Below is a small trained network, with its code and all its weights. Each question gives an input and a class and asks what happens when units are switched off, that is, made to give their printed mean instead of their output.

import numpy as np


def w(rows, s, z=0):
    codes = np.array(rows[::2]) - 128.0
    scale = np.full(codes.shape[1], s)
    scale[-1] = z or s
    return codes * scale


def f(y):
    return y / 2 * (1 + np.tanh(0.7978845608 * (y + 0.044715 * y**3)))


def log_softmax(a):
    a = a - a.max(-1, keepdims=True)
    return a - np.log(np.exp(a).sum(-1, keepdims=True))


def net(x, mask):
    res = np.array(x, float).reshape(1, 7) / 4 @ E
    y = f(res @ A[0][:, :-1].T + A[0][:, -1])
    res = res + np.where(mask, y, B[0][:, -1]) @ B[0][:, :-1]
    return log_softmax(res[-1] @ U[:, :-1].T + U[:, -1])


A, B = {}, {}
E = w([
[89,117,139,139,129,139,112,126],'x0',
[202,81,227,167,109,83,86,116],'x1',
[162,158,111,134,95,86,140,133],'x2',
[117,163,196,163,134,147,247,115],'x3',
[102,140,132,142,98,109,116,131],'x4',
[143,141,100,239,172,167,120,190],'x5',
[134,121,125,125,130,128,135,130],'x6',
],0.013)
A[0] = w([
[89,195,92,186,148,186,205,165,110],'n0',
[150,77,199,151,105,149,143,135,202],'n1',
[83,138,33,75,179,94,107,168,158],'n2',
[136,192,112,203,156,194,134,146,187],'n3',
[173,84,170,178,135,100,136,169,181],'n4',
[105,122,4,73,140,132,48,195,148],'n5',
[144,111,144,107,142,124,103,168,93],'n6',
[155,57,144,87,121,63,56,59,167],'n7',
[181,90,103,155,103,149,50,158,110],'n8',
[151,114,161,64,115,103,81,46,224],'n9',
[116,140,136,74,95,139,183,64,253],'n10',
],0.011,0.0058)
B[0] = w([
[135,98,75,176,90,142,168,79,226],'n0',
[117,129,149,141,167,96,69,115,196],'n1',
[101,152,169,136,170,96,126,24,215],'n2',
[158,100,62,195,148,154,114,71,218],'n3',
[142,198,136,138,189,105,65,183,197],'n4',
[160,182,206,135,162,96,93,137,250],'n5',
[143,105,106,141,131,163,137,127,137],'n6',
[171,58,52,151,106,50,208,136,226],'n7',
[182,87,112,151,84,221,73,220,192],'n8',
[170,77,150,114,114,101,215,77,225],'n9',
[58,137,156,12,112,146,144,59,218],'n10',
],0.011,0.015)
U = w([
[149,141,203,82,150,37,118,105,252],'0',
[184,51,43,171,105,101,165,119,125],'1',
[186,205,123,202,186,118,70,134,197],'2',
[200,115,83,149,126,160,51,254,3],'3',
[76,169,106,47,61,185,176,126,53],'4',
],0.0091,0.0038)

Each question gives the input, the list of numbers given to net, and the class t.
The units are the neurons (one row each of A and B). Each row of codes is followed by its name. A weight is (code - 128) times the scale printed after its matrix; where a second scale follows, it is the last column's (A, B and U).
mask holds one flag per neuron, in row order. A switched-off neuron (its flag False) gives its mean, the last column of its row in B, instead of its output. The means were averaged over made-up inputs and are rounded, as every weight is.
A unit's drop is (log p(t) with every unit on - log p(t) with that unit switched off) / (log p(t) with every unit on - log p(t) with every unit switched off).
The circuit of an input: a set's keep is (log p(t) with only the set's units on - log p(t) with every unit switched off) / (log p(t) with every unit on - log p(t) with every unit switched off). Starting from all 11 units, units are removed one at a time, each time the one whose removal leaves the highest keep (on an exact tie, the one counted first), for as long as the keep stays at least 0.8.
units of the circuit, in order: the units of the circuit, biggest drop first
unit that matters most: the unit with the biggest drop
top k neurons: the k neurons with the biggest drops, biggest first
drop of u: that unit's drop, to one decimal
input [1,1,8,-6,-4,8,4], class 3: units of the circuit, in order : (n8)
input [-5,-6,4,-7,-1,-1,-6], class 0: top 2 neurons : (n2, n3)
input [-8,-8,-2,3,-1,0,4], class 4: top 2 neurons : (n10, n7)
input [8,-6,-5,1,3,8,-2], class 1: top 4 neurons : (n0, n4, n3, n1)
input [8,0,-4,1,2,-7,-7], class 4: units of the circuit, in order : (n5, n10)
input [7,5,8,-2,7,0,-8], class 1: top 2 neurons : (n7, n5)
input [-7,8,-4,0,-5,4,-3], class 3: units of the circuit, in order : (n8, n2)
input [-4,-2,-7,-8,-5,5,8], class 2: top 2 neurons : (n2, n5)
input [-3,-1,-3,-1,-5,3,8], class 2: top 2 neurons : (n7, n9)
input [0,-7,4,-7,6,1,-1], class 2: top 2 neurons : (n10, n9)
input [-5,6,5,1,0,1,4], class 2: top 3 neurons : (n4, n10, n1)
input [-6,-1,8,-4,-5,6,1], class 2: top 2 neurons : (n5, n2)
input [-3,-8,-8,-8,-7,0,-2], class 0: top 3 neurons : (n2, n3, n4)
input [-4,-7,8,7,1,0,2], class 4: units of the circuit, in order : (n10)
input [-7,-8,-3,-3,1,1,-6], class 2: top 2 neurons : (n9, n10)
input [0,-8,-4,0,-4,-4,0], class 0: top 2 neurons : (n2, n5)
input [8,-1,3,-5,-3,-1,-8], class 0: top 3 neurons : (n5, n3, n0)
input [-3,2,3,0,-4,2,-3], class 3: top 2 neurons : (n2, n5)
input [5,-3,-6,4,-6,-1,-4], class 4: top 2 neurons : (n7, n10)
input [-5,-2,-3,-5,-6,-2,4], class 0: unit that matters most : n5
input [4,-1,-8,4,4,-8,-8], class 4: drop of n10 : 0.4
input [-1,6,3,-7,4,2,0], class 3: drop of n0 : 0.0
input [4,-4,2,5,-2,-1,-2], class 4: drop of n10 : 0.2
input [-5,6,-4,-5,5,-3,5], class 1: drop of n7 : 0.1
